Below is a small trained network, with its code and all its weights. Each question gives an input and a target symbol and asks what happens when units are switched off, that is, made to give their printed mean instead of their output.

import numpy as np


def w(rows, s, z=0):
    codes = np.array(rows[::2]) - 128.0
    scale = np.full(codes.shape[1], s)
    scale[-1] = z or s
    return codes * scale


def f(y):
    return y / 2 * (1 + np.tanh(0.7978845608 * (y + 0.044715 * y**3)))


def softmax(a):
    e = np.exp(a - a.max(-1, keepdims=True))
    return e / e.sum(-1, keepdims=True)


def log_softmax(a):
    a = a - a.max(-1, keepdims=True)
    return a - np.log(np.exp(a).sum(-1, keepdims=True))


def net(x, mask):
    ids = ['ΓΛΣζημξπτψω'.index(c) for c in x.split()]
    T = len(ids)
    res = E[ids] + P[:T]
    q, k, v = (res @ M[0].T for M in (Q, K, V))
    z = softmax(np.where(np.tri(T) > 0, q @ k.T / 3**0.5, -1e9)) @ v
    res = res + np.where(mask[0], z, O[0][:, -1]) @ O[0][:, :-1]
    y = f(res @ A[0][:, :-1].T + A[0][:, -1])
    res = res + np.where(mask[1:17], y, B[0][:, -1]) @ B[0][:, :-1]
    return log_softmax(res[-1] @ U[:, :-1].T + U[:, -1])


Q, K, V, O, A, B = {}, {}, {}, {}, {}, {}
E = w([
[141,133,100,185,62],'Γ',
[117,158,98,180,99],'Λ',
[119,125,93,163,137],'Σ',
[103,39,254,127,113],'ζ',
[111,132,85,167,104],'η',
[177,95,106,174,45],'μ',
[97,142,89,183,121],'ξ',
[150,86,65,100,17],'π',
[139,68,126,145,157],'τ',
[146,196,254,215,108],'ψ',
[53,168,131,150,119],'ω',
],0.021)
P = w([
[198,165,86,172,127],'0',
[160,149,89,188,170],'1',
[135,132,83,195,162],'2',
[129,114,92,192,137],'3',
[115,104,97,184,123],'4',
[112,93,109,177,90],'5',
[102,80,118,165,81],'6',
[101,69,124,158,41],'7',
[84,56,131,146,32],'8',
[81,54,144,151,15],'9',
[83,43,170,166,11],'10',
],0.011)
Q[0] = w([
[126,84,107,253,65],'head 0',
[138,72,63,197,79],'head 0',
[204,155,122,57,167],'head 0',
],0.013)
K[0] = w([
[30,30,252,93,26],'head 0',
[5,15,253,97,161],'head 0',
[233,193,62,145,188],'head 0',
],0.0066)
V[0] = w([
[192,92,224,165,219],'head 0',
[61,121,56,38,190],'head 0',
[15,255,165,222,92],'head 0',
],0.0065)
O[0] = w([
[64,142,195,128,24,20],'head 0',
[54,33,85,108,139,2],'head 0',
[162,151,130,35,249,94],'head 0',
],0.013,0.0057)
A[0] = w([
[196,85,160,68,112,108],'neuron 0',
[137,78,94,152,78,129],'neuron 1',
[175,147,143,59,203,177],'neuron 2',
[132,155,71,74,102,151],'neuron 3',
[133,166,107,40,30,138],'neuron 4',
[125,72,172,151,191,136],'neuron 5',
[136,205,122,122,138,191],'neuron 6',
[203,24,113,105,144,128],'neuron 7',
[48,131,220,100,66,112],'neuron 8',
[178,115,90,156,181,117],'neuron 9',
[177,114,96,115,120,135],'neuron 10',
[167,1,160,138,125,155],'neuron 11',
[86,63,85,144,117,116],'neuron 12',
[98,199,185,86,173,2],'neuron 13',
[121,195,152,21,99,99],'neuron 14',
[67,85,160,209,97,189],'neuron 15',
],0.0099,0.0059)
B[0] = w([
[171,115,102,117,165,141],'neuron 0',
[127,144,112,169,195,250],'neuron 1',
[41,110,137,147,91,175],'neuron 2',
[73,119,224,148,148,166],'neuron 3',
[144,88,165,160,164,194],'neuron 4',
[137,101,141,75,91,131],'neuron 5',
[93,99,133,98,90,166],'neuron 6',
[127,120,150,120,180,205],'neuron 7',
[196,173,1,106,135,196],'neuron 8',
[133,146,94,59,120,218],'neuron 9',
[97,190,168,111,128,197],'neuron 10',
[89,194,117,140,138,192],'neuron 11',
[140,178,154,161,80,175],'neuron 12',
[166,75,128,132,164,142],'neuron 13',
[165,112,137,188,141,145],'neuron 14',
[30,101,141,93,137,224],'neuron 15',
],0.0078,0.013)
U = w([
[114,180,127,26,2,153],'Γ',
[44,46,141,214,103,156],'Λ',
[220,51,105,110,36,151],'Σ',
[86,202,155,90,139,33],'ζ',
[136,66,113,105,133,102],'η',
[79,59,164,69,206,254],'μ',
[199,95,35,211,247,117],'ξ',
[146,87,239,111,129,229],'π',
[109,122,119,93,144,69],'τ',
[129,98,108,80,130,105],'ψ',
[137,70,122,122,133,35],'ω',
],0.0056,0.0041)

Each question gives the input, a string of symbols that net reads in full, and the target symbol t.
The units are the heads (3 rows each of Q, K, V and O) and the neurons (one row each of A and B). Each row of codes is followed by its name. A weight is (code - 128) times the scale printed after its matrix; where a second scale follows, it is the last column's (O, A, B and U).
mask holds one flag per unit, heads first, then neurons. A switched-off unit (its flag False) gives its mean, the last column of its rows in O or B, instead of its output. The means were averaged over made-up inputs and are rounded, as every weight is.
A unit's drop is (log p(t) with every unit on - log p(t) with that unit switched off) / (log p(t) with every unit on - log p(t) with every unit switched off).
The circuit of an input: a set's keep is (log p(t) with only the set's units on - log p(t) with every unit switched off) / (log p(t) with every unit on - log p(t) with every unit switched off). Starting from the 12 units with the biggest drops (on a tie, the unit counted first), units are removed one at a time, each time the one whose removal leaves the highest keep (on an exact tie, the one counted first), for as long as the keep stays at least 0.8.
circuit, biggest first: the units of the circuit, biggest drop first
k most important neurons: the k neurons with the biggest drops, biggest first
drop when u is switched off: that unit's drop, to one decimal
input Γ π Γ ξ Σ Λ τ μ, target Λ: circuit, biggest first	[head 0; neuron 15]
input Σ Γ π Γ μ Λ π Λ π ψ Σ, target π: circuit, biggest first	[head 0; neuron 8; neuron 14]
input Σ π ζ Γ, target Γ: circuit, biggest first	[head 0]
input Γ Γ Γ π ω π η Λ ω μ Σ, target μ: circuit, biggest first	[head 0; neuron 2]
input η ξ τ π μ, target Λ: circuit, biggest first	[head 0; neuron 8]
input π ω μ ω π μ π τ Γ Λ, target Λ: circuit, biggest first	[head 0; neuron 9]
input ζ π π ω ξ η ω Σ ψ Γ, target Γ: 3 most important neurons	[neuron 8; neuron 15; neuron 7]
input τ ω η η, target μ: circuit, biggest first	[head 0; neuron 2]
input π τ τ π τ ζ Λ ψ, target Γ: circuit, biggest first	[head 0; neuron 8]
input π π Σ π π π τ ψ π π Λ, target ξ: 2 most important neurons	[neuron 15; neuron 2]
input π τ ξ π, target Λ: 2 most important neurons	[neuron 8; neuron 9]
input π Σ Γ π τ Γ η π Γ η, target ξ: 2 most important neurons	[neuron 15; neuron 2]
input μ ζ π μ π π Σ, target Γ: drop when neuron 8 is switched off	0.4
input ζ ψ τ ψ Λ, target Γ: drop when neuron 4 is switched off	-0.1
input Γ ζ Γ τ π π π ω, target Γ: drop when neuron 1 is switched off	0.2
input π μ π π π π π Γ π μ, target ξ: most important neuron	[neuron 1]
